How the points are linked:
Q932: %>Q514, $>Q330
Q235: %>Q895, $>Q673
Q73: %>Q932, $>Q791
Q330: %>Q791, $>Q932
Q603: %>Q293, $>Q586
Q582: %>Q97, $>Q555
Q978: %>Q960, $>Q305
Q775: %>Q599, $>Q309
Q515: %>Q73, $>Q26
Q117: %>Q710, $>Q72
Q673: %>Q515, $>Q235
Q884: %>Q170, $>Q83
Q555: %>Q117, $>Q582
Q632: %>Q803, $>Q997
Q293: %>Q673, $>Q895
Q960: %>Q83, $>Q170
Q556: %>Q72, $>Q710
Q803: %>Q330, $>Q514
Q997: %>Q884, $>Q632
Q586: %>Q556, $>Q603
Q170: %>Q305, $>Q960
Q26: %>Q235, $>Q515
Q97: %>Q309, $>Q599
Q514: %>Q997, $>Q803
Q305: %>Q775, $>Q978
Q895: %>Q586, $>Q293
Q83: %>Q632, $>Q884
Q599: %>Q555, $>Q97
Q791: %>Q26, $>Q73
Q309: %>Q978, $>Q775
Q710: %>Q603, $>Q556
Q72: %>Q582, $>Q117

Named rows; a name shown again gets a slightly different row:
Q515
[-16, 19, -21, -11, -30, -2, 8, 47, 12, -15, 11, -1, -43, -14, 30, 0, -11, -34, -41, 4, 12, 9, -3, -12, -25, 17, -8, 10, -30, 30, 0, 11, -10]
Q170
[15, 12, -6, 28, -24, 4, 2, 21, -14, 20, 22, 37, 14, -9, -11, -35, 7, 1, 0, -2, 4, 5, 18, 27, -50, 17, 12, -44, 19, -1, -7, -31, 12]
Q73
[-33, 15, 5, -7, -2, 25, 15, 33, 0, 5, -17, -24, -19, -21, 14, 33, -20, -33, -14, 16, -11, -14, -3, -14, 14, -1, -9, 45, 0, 43, 2, 12, -44]
Q555
[-32, 6, 32, -6, 22, -6, 5, -6, -9, -35, -4, -10, -9, 4, -13, 25, -12, 10, 33, 10, -32, -10, -40, -40, 43, -1, -1, 22, -27, 3, 23, 23, -18]
Q673
[-17, 24, -17, 2, -55, 23, 5, 16, -9, 5, 21, 2, -18, 6, 32, -13, 7, 12, -48, 0, 27, -22, 35, 4, -28, -8, -20, 3, 6, 17, -50, -13, 35]
Q791
[24, -21, 24, -8, 44, -20, -30, -22, 2, -37, -13, -8, 5, -1, -26, 11, -13, -24, 25, 11, 2, 16, -28, -24, 35, 17, 12, 16, -16, -4, 25, 15, -1]
Q73
[-41, 13, -5, -27, 4, 6, 14, 25, 3, -6, 1, -15, -3, -27, 21, 38, -17, -33, 4, 18, -4, -19, -1, -9, 25, -14, -17, 31, 0, 40, 2, 17, -34]
Q803
[-27, 13, 10, -11, -30, 2, -3, 52, 27, 15, 5, -22, -10, 11, 4, 21, -24, -31, -14, 14, -18, -9, 6, 18, 25, 17, -8, 35, -10, 50, -16, 28, -37]
Q170
[22, 5, -3, 29, -17, -4, 12, 22, -19, 22, 8, 24, 2, -4, 6, -28, 2, 13, -9, -3, 10, -1, 6, 27, -38, 16, -7, -33, 16, -10, -11, -40, 13]
Q514
[56, -21, 6, 1, 55, -31, -17, -23, 14, -7, -14, -13, -2, 8, -33, 6, 17, -22, 18, -3, 0, 5, -27, -9, 42, -1, 0, 7, -3, -23, 42, 8, -8]
Q586
[-2, 17, -33, 19, -53, -10, -9, 39, -16, 27, 2, -18, 16, 0, 8, 4, -17, 25, -21, 14, 13, -11, 39, 9, -26, 0, 7, -36, 14, -14, -19, -11, 29]
Q514
[44, -1, 13, 13, 60, -3, -20, -24, 9, -7, -5, -23, 3, 9, -31, -7, 18, -28, 21, -1, 2, 3, -23, -3, 39, -8, 8, 25, -3, 2, 34, 8, -17]
Q582
[-42, 12, 3, 1, 10, 3, 8, -6, -2, -21, -25, -18, 6, -18, 27, 35, -12, -2, 14, 19, -24, -12, -26, -16, 43, -14, -17, 27, -31, 21, 16, 18, -42]
Q978
[23, -19, 15, -16, -11, -2, -30, -13, -7, -23, 12, 18, 6, 17, -25, -13, 25, 46, 25, -34, 11, 14, 8, 18, 2, -29, 6, -9, 28, -38, -7, -16, -6]
Q556
[-47, 5, -24, -16, -33, 14, 13, 35, 23, 0, 18, 12, -13, 1, 29, 3, -17, -10, -38, 8, -9, 7, 23, -11, -40, 4, -12, 8, -20, 30, -47, 2, 24]
Q514
[36, -5, 11, 0, 54, -13, -21, -41, 4, -6, -19, -30, 13, 12, -24, 10, 15, -26, 19, -8, -12, 1, -28, -17, 47, -21, 1, 6, -1, -16, 27, 7, -3]

Complete each set of four: the symbols that take the first to the second take the third to the fourth.
Answers are names.
[35, -19, 19, -14, -2, -2, -23, -33, -1, 2, 13, 29, 17, 23, -13, -22, 7, 18, 25, -24, 19, 28, 10, 20, -18, -1, 4, -25, 31, -38, -12, -29, 21]
to [4, 10, -13, 25, -23, 6, 2, 10, -26, 22, 12, 31, -7, -6, -13, -40, 11, 17, -4, -1, 9, -8, 11, 34, -39, 20, 0, -42, 22, -9, -6, -44, 24]
as [-10, 5, -16, 1, -39, 11, -13, 22, -18, 13, 14, 8, -17, 14, 30, 3, 4, 7, -38, 2, 5, -14, 16, -5, -28, -17, -19, -11, 6, 12, -38, -14, 42]
to Q515

[-25, 10, -37, 8, -40, 12, -11, 37, -8, 20, 4, 8, -12, 7, 24, 5, 6, 10, -27, -11, -2, -19, 23, -9, -31, 2, -27, -9, 11, 8, -42, -16, 46]
to [-23, 17, -18, -2, -25, 5, 24, 43, 16, -16, 17, 17, -33, -5, 20, -5, -11, -22, -41, 10, -13, -10, 5, -7, -16, 9, -17, 9, -21, 28, -14, 11, -24]
as [-19, -7, 17, -8, 35, 5, -3, -25, -9, 3, -11, -16, -26, 4, 5, 16, -4, -29, 6, 25, -33, -5, -27, -15, 30, -8, -6, 44, -29, 21, 2, 20, -35]
to Q514

[34, -18, 33, -9, -11, 11, -25, -20, 12, -3, 12, 15, 12, 26, -24, -16, 25, 26, 23, -35, 33, 21, 18, 26, -15, 7, 13, -30, 26, -31, -20, -12, 21]
to [0, 9, -30, 0, -41, 20, 4, 22, -22, 32, 15, 23, -1, -17, 10, -5, 16, 12, -23, 18, 25, -11, 17, 20, -37, 13, -25, -12, 20, 10, -32, -43, 38]
as [50, -10, -1, 3, 38, -25, -27, -41, 1, 1, -10, -23, 4, -2, -19, 2, 14, -10, 17, -15, -6, 3, -29, -19, 41, 2, 4, 13, 8, -10, 47, 15, -17]
to Q803

[38, -23, 12, -6, -7, 8, -27, -16, 3, -6, 27, 20, 24, 15, -38, -26, 5, 19, 23, -25, 10, 37, 14, 20, -14, 8, 12, -29, 29, -26, -3, -16, 10]
to [2, 0, 5, 23, -24, -5, 1, 13, -12, 17, 28, 31, 4, -13, -12, -46, 16, 4, 0, -1, 8, -4, 15, 33, -44, 17, -2, -20, 22, -19, -16, -41, 15]
as [18, -3, 7, 7, -4, -3, -19, 9, -3, 7, 23, 29, -3, 8, -6, -37, 6, 20, 5, -9, 11, 5, 20, 35, -35, 15, -5, -55, 6, -32, 10, -19, 28]
to Q586

[28, -34, 29, 0, 26, -5, 6, -42, 16, 1, -18, 0, 35, -19, -17, -7, 6, 4, 15, -13, 9, 18, -1, -14, 30, 2, 32, -9, 6, -29, 41, 4, -8]
to [-32, 21, -29, -6, -12, -11, 26, 44, 5, -23, 10, 10, -32, -8, 29, 3, -15, -31, -52, 1, -2, 5, 1, -5, -27, 24, -9, 23, -16, 40, -13, 2, -6]
as [33, -30, 1, -22, 28, -10, 8, -57, -9, 9, -5, 25, 27, 6, -21, 2, 12, 30, 4, -30, -4, 12, 7, -13, 8, -10, 15, -15, 19, -27, 27, 5, 23]
to Q556

[-39, 13, 10, -6, -19, 15, -7, 40, 11, 17, -21, -25, -16, -10, 16, 9, -33, -35, -1, 7, -27, -20, -13, 10, 1, -2, -1, 13, -8, 39, 3, 10, -26]
to [-30, 6, -6, 13, -29, 10, 20, 45, 22, 5, -12, -11, -26, 10, 30, 4, -33, -30, -20, 24, -13, -13, -1, 1, -25, 30, -4, 6, -45, 31, -13, 18, 6]
as [-39, 6, 4, -29, 4, 9, 7, 22, 6, 11, -11, -34, -12, -39, 7, 26, -19, -27, 0, 20, -18, 3, -4, 7, 33, -2, -11, 27, -8, 37, -5, 13, -42]
to Q556

[-15, 10, 18, -6, 30, 1, -7, -42, 5, 4, -24, -18, -12, 3, 1, 8, -3, -20, 10, 24, -26, -5, -23, -1, 32, -13, -6, 45, -32, 25, -3, 34, -37]
to [33, -12, 0, -1, 50, -18, -9, -22, 4, -4, -16, -21, 13, 5, -26, -13, 6, -23, 7, -2, 3, 7, -20, -10, 36, -6, 10, 25, -1, -6, 40, 13, -1]
as [-39, 12, 18, -15, -3, -1, 27, 28, 6, -4, 9, -23, -18, 7, -6, 13, -31, -42, -27, 3, -22, -21, -32, -28, 25, 1, 4, 29, 24, 50, 9, 24, -28]
to Q555

[-11, 9, -7, 16, -45, 5, 10, 38, -2, 8, 11, -3, -2, -8, 7, 19, -8, 23, -17, -5, 26, -18, 33, 5, -48, 2, -11, -30, 6, 2, -19, -17, 35]
to [42, 6, -5, -9, -3, -13, -13, -18, -4, -23, 24, 25, 21, 38, -14, -23, 17, 28, 7, -11, 22, 23, 31, 13, -15, -13, -4, -36, 16, -51, 6, 6, 13]
as [31, -16, -13, 0, -6, 14, -31, 11, 1, 16, 11, 32, 13, 3, 12, -34, 24, 19, 5, -7, 28, 1, 23, 44, -52, 10, -14, -26, 16, -40, -20, -20, 20]
to Q170

[43, 6, -2, -12, -13, -14, -9, -12, 2, -25, 13, 29, 8, 30, -7, -29, 16, 40, 10, -20, 20, 21, 23, 17, -12, -5, -1, -23, 12, -42, 0, 1, 12]
to [-5, -1, -14, 23, -33, -10, -8, 45, 0, 14, 6, 7, -2, -7, 21, 10, -8, 18, -21, 11, 22, -19, 22, 15, -17, -3, -2, -30, -1, 3, -29, -29, 38]
as [-32, 8, 28, 1, 30, -11, 11, -3, 19, -38, -8, -30, 1, -14, -15, 9, 2, -2, 17, 13, -20, -14, -31, -27, 27, -13, -1, 35, -43, 9, 9, 19, -21]
to Q582

[47, -5, 15, 0, 15, 6, -18, -36, -4, -5, -26, -7, 30, -8, -25, 2, 15, 25, 2, -22, 14, 21, 6, 3, 23, 5, 26, -14, 14, -32, 26, -14, 2]
to [24, -33, 29, -7, 57, -11, -15, -15, 17, -1, -11, -8, 26, -15, -23, -5, 4, -12, 33, 21, 8, -8, -26, -28, 38, -17, 20, 5, -10, -12, 34, 17, -6]
as [36, -17, 4, 3, 61, -28, -18, -16, 10, -2, -18, -29, 18, -3, -15, 1, 15, -19, 14, -8, -9, 11, -22, -12, 29, -9, 7, 22, -2, -8, 32, 13, -15]
to Q555

[20, -33, 23, -14, 46, -14, -11, -22, 28, -10, -16, -17, 29, -1, -19, 2, 11, 8, 35, 9, 11, 0, -12, -25, 37, -16, 1, 6, 5, -6, 20, 19, -20]
to [26, -16, -3, -14, 33, -1, 20, -60, -5, -5, -13, 3, 14, 11, -21, 8, 24, 26, 4, -16, -1, 16, -2, -12, 8, -22, 14, -11, 23, -30, 30, -1, 7]
as [-18, 0, -22, 20, -37, -13, 10, 46, -14, 25, 17, -3, -1, -4, 9, 2, -25, 15, -16, -2, 17, -13, 32, 13, -25, 9, -3, -33, 7, 5, -23, -10, 51]
to Q556

[-25, 6, -15, -5, -31, 8, 30, 47, 12, 10, -10, -8, -22, -8, 19, 8, -29, -38, -26, 8, -15, -9, 8, 0, -13, 30, 4, 9, -25, 24, -11, 16, 10]
to [-44, 18, 31, 8, 29, -3, 10, -1, 13, -41, -23, -19, -9, 2, 5, 18, 4, 9, 19, 13, -16, -1, -49, -33, 37, -3, 13, 23, -33, 12, 12, 19, -8]
as [-29, 9, 5, -23, -13, 14, 14, 23, -4, -8, -13, -12, -12, -27, 21, 21, -26, -29, 1, 24, -6, -1, -11, 2, 19, -3, -9, 39, -1, 48, 7, 14, -33]
to Q514

[10, 5, -13, 21, -30, -4, -8, 23, -25, 15, 24, 40, -1, 4, 2, -37, 9, 22, -5, -16, -1, -3, 16, 25, -43, 25, -5, -25, 32, -2, -19, -34, 15]
to [24, -11, 16, -10, -6, -3, 0, -37, -16, -6, 17, 13, 17, 25, -38, -10, 12, 21, 28, -12, 7, 14, 3, 14, -12, -10, 6, -25, 26, -41, -8, -4, 15]
as [-3, 15, -16, 25, -29, -4, -23, 34, -4, 18, 18, 18, 4, 6, 16, -8, 9, 28, -8, -5, 15, 0, 36, 50, -45, -7, 3, -23, 16, -34, -20, -11, 10]
to Q978

[-4, 11, -24, 13, -40, 4, -3, 27, -9, 12, 2, -9, -5, -3, 14, -2, -6, 20, -16, -4, 17, -27, 20, 18, -16, 7, -9, -35, 0, -20, -26, -42, 39]
to [-46, 14, -7, 2, -37, 25, 28, 30, 3, 3, 14, 0, -20, -4, 38, 15, -19, -11, -31, 24, -2, -8, 5, -5, -27, 8, -8, -1, -7, 23, -32, 12, 16]
as [-12, 26, -35, -15, -18, 13, 22, 49, 7, -27, 19, 9, -40, -9, 29, 10, -13, -25, -29, 22, -17, 3, -1, -20, -19, 15, -19, 7, -17, 33, -12, 10, -5]
to Q73

[40, -29, 22, 1, -11, 7, -13, -8, 6, 7, 21, 22, 9, 36, -22, -36, 17, 22, 8, -29, 14, 39, 11, 23, -26, 5, 21, -29, 21, -35, -19, -23, 23]
to [8, 6, -7, 14, -25, 1, 15, 27, -19, 25, 24, 44, -6, -14, -9, -33, 0, 3, -18, 3, 1, -9, 13, 24, -47, 21, 1, -30, 36, -8, -9, -35, 18]
as [-16, 16, -19, -13, -28, -1, 16, 40, 7, -21, 8, -1, -23, -4, 20, -8, -15, -30, -38, -2, 4, -15, 7, -23, -13, 16, -16, 23, -15, 41, -23, -11, -1]
to Q73

[-37, 9, 1, -24, 6, 0, 24, 25, 12, 7, 2, -30, -21, -12, 1, 28, -27, -30, -20, 19, -29, -24, -34, -6, 20, -9, -2, 18, 10, 44, 7, 17, -16]
to [31, -15, 24, -9, -17, 11, -21, -22, 1, -1, 25, 20, 7, 33, -25, -27, 6, 33, 15, -22, 20, 16, 12, 26, -27, 2, 17, -27, 8, -38, -17, -17, 13]
as [38, -17, 4, -7, 42, -6, 1, -27, 6, 1, -21, -1, 20, -11, -15, -2, 26, 25, 8, -25, 19, 11, -20, -1, 31, -20, 21, 4, 23, -30, 56, 15, -4]
to Q556

[18, 7, -19, 19, -31, -9, -9, 14, -9, 32, 7, 22, 5, 1, 24, -27, 18, 42, -4, -15, 10, 4, 32, 46, -35, 4, 3, -40, 8, -20, -10, -6, 13]
to [26, 9, -4, 18, -13, -8, -5, 10, -14, 5, 19, 40, 14, 20, -3, -25, 19, 17, 4, -5, 9, 4, 31, 40, -41, 12, 13, -44, 29, -39, 0, -22, 21]
as [6, -15, 16, 3, 38, -11, -16, -16, 17, -29, -1, -14, 18, -2, -34, 7, 0, -24, 16, -3, -2, 8, -25, -39, 31, 4, -3, 24, -12, 3, 26, 6, -20]
to Q73

